Below are the code and all the weights of a small trained network. Each question names an input and a class and asks about switching units off, where a switched-off unit gives its printed mean instead of its output.

import numpy as np


def w(rows, s, z=0):
    codes = np.array(rows[::2]) - 128.0
    scale = np.full(codes.shape[1], s)
    scale[-1] = z or s
    return codes * scale


def f(y):
    return y / 2 * (1 + np.tanh(0.7978845608 * (y + 0.044715 * y**3)))


def log_softmax(a):
    a = a - a.max(-1, keepdims=True)
    return a - np.log(np.exp(a).sum(-1, keepdims=True))


def net(x, mask):
    res = np.array(x, float).reshape(1, 6) / 4 @ E
    y = f(res @ A[0][:, :-1].T + A[0][:, -1])
    res = res + np.where(mask, y, B[0][:, -1]) @ B[0][:, :-1]
    return log_softmax(res[-1] @ U[:, :-1].T + U[:, -1])


A, B = {}, {}
E = w([
[58,146,93,1],'x0',
[110,124,146,135],'x1',
[125,128,131,129],'x2',
[74,116,183,146],'x3',
[102,12,83,109],'x4',
[68,173,57,201],'x5',
],0.0086)
A[0] = w([
[138,165,118,159,28],'N1',
[136,141,121,106,179],'N2',
[115,49,97,152,73],'N3',
[104,178,146,78,107],'N4',
[100,156,146,71,58],'N5',
[96,127,61,83,166],'N6',
[144,187,140,91,140],'N7',
[143,133,141,197,70],'N8',
[123,212,155,131,124],'N9',
[176,110,235,17,97],'N10',
[183,150,63,105,252],'N11',
[98,41,101,141,135],'N12',
[189,98,166,168,100],'N13',
[61,154,59,182,106],'N14',
[216,223,183,130,74],'N15',
[141,182,143,135,37],'N16',
[233,134,55,147,189],'N17',
[81,142,94,220,143],'N18',
[196,81,221,99,103],'N19',
[189,96,195,80,63],'N20',
[162,109,150,175,126],'N21',
[126,65,35,135,152],'N22',
[109,162,118,60,72],'N23',
[174,195,190,137,113],'N24',
[221,126,169,245,101],'N25',
[135,237,138,141,142],'N26',
[152,139,153,52,242],'N27',
],0.012,0.0046)
B[0] = w([
[180,114,22,97,133],'N1',
[105,115,139,128,146],'N2',
[173,122,66,170,173],'N3',
[118,43,112,48,157],'N4',
[106,100,53,90,151],'N5',
[93,140,134,133,184],'N6',
[118,56,114,147,158],'N7',
[116,100,137,41,167],'N8',
[222,78,144,169,169],'N9',
[171,178,192,82,239],'N10',
[50,140,216,216,198],'N11',
[212,77,119,211,193],'N12',
[45,131,35,73,185],'N13',
[183,254,117,117,193],'N14',
[173,124,122,156,200],'N15',
[180,104,97,63,135],'N16',
[48,146,170,145,217],'N17',
[100,225,160,113,205],'N18',
[144,231,164,116,214],'N19',
[186,222,136,87,189],'N20',
[26,132,56,102,174],'N21',
[226,104,154,156,205],'N22',
[55,65,10,40,160],'N23',
[134,45,105,139,182],'N24',
[54,82,80,45,255],'N25',
[207,75,165,188,189],'N26',
[79,156,174,143,207],'N27',
],0.0067,0.0098)
U = w([
[164,219,126,101,96],'0',
[68,50,83,71,57],'1',
[233,7,133,154,78],'2',
[92,105,180,148,255],'3',
],0.012,0.0068)

Each question gives the input, the list of numbers given to net, and the class t.
The units are the neurons (one row each of A and B). Each row of codes is followed by its name. A weight is (code - 128) times the scale printed after its matrix; where a second scale follows, it is the last column's (A, B and U).
mask holds one flag per neuron, in row order. A switched-off neuron (its flag False) gives its mean, the last column of its row in B, instead of its output. The means were averaged over made-up inputs and are rounded, as every weight is.
A unit's drop is (log p(t) with every unit on - log p(t) with that unit switched off) / (log p(t) with every unit on - log p(t) with every unit switched off).
The circuit of an input: a set's keep is (log p(t) with only the set's units on - log p(t) with every unit switched off) / (log p(t) with every unit on - log p(t) with every unit switched off). Starting from the 12 units with the biggest drops (on a tie, the unit counted first), units are removed one at a time, each time the one whose removal leaves the highest keep (on an exact tie, the one counted first), for as long as the keep stays at least 0.8.
units of the circuit, in order: the units of the circuit, biggest drop first
most important unit: the unit with the biggest drop
k most important neurons: the k neurons with the biggest drops, biggest first
drop of u: that unit's drop, to one decimal
input [5,-1,4,-6,4,1], class 3: units of the circuit, in order => N11; N13
input [7,-2,5,-8,-2,5], class 3: most important unit => N11
input [-5,5,5,-3,5,-3], class 1: units of the circuit, in order => N13; N25
input [7,3,4,2,-1,-4], class 1: 3 most important neurons => N23; N4; N5
input [6,6,4,-2,8,-6], class 2: 2 most important neurons => N12; N22
input [-3,6,4,-1,-4,-3], class 2: units of the circuit, in order => N24; N18
input [0,5,7,2,-5,4], class 2: units of the circuit, in order => N26; N9; N19
input [-2,8,-5,-1,-8,5], class 2: units of the circuit, in order => N26; N9
input [-3,-3,5,-8,-6,4], class 3: 2 most important neurons => N17; N11
input [-6,-2,-4,-7,6,-2], class 3: 2 most important neurons => N17; N11
input [4,-3,7,-6,7,-2], class 2: 2 most important neurons => N22; N12
input [0,0,-7,-6,6,-7], class 0: units of the circuit, in order => N20; N19
input [-2,-6,4,-6,0,5], class 3: 2 most important neurons => N11; N17
input [-6,-6,3,4,-8,-5], class 2: units of the circuit, in order => N24
input [2,-6,4,-7,8,8], class 0: 3 most important neurons => N14; N18; N26
input [7,3,5,5,8,-5], class 2: 2 most important neurons => N12; N25
input [-5,8,2,6,-3,-6], class 0: 3 most important neurons => N19; N20; N10
input [8,-1,5,-7,-2,-5], class 1: 2 most important neurons => N23; N4
input [2,3,4,-8,-5,7], class 3: 2 most important neurons => N11; N26
input [3,-8,-1,5,4,7], class 0: units of the circuit, in order => N14
input [2,-3,-7,2,5,-4], class 2: 2 most important neurons => N18; N12
input [2,4,7,-6,5,-4], class 3: drop of N15 => 0.2
input [-6,-7,0,6,6,-1], class 1: drop of N23 => -0.1
input [4,-4,-5,-5,8,8], class 0: drop of N7 => 0.1
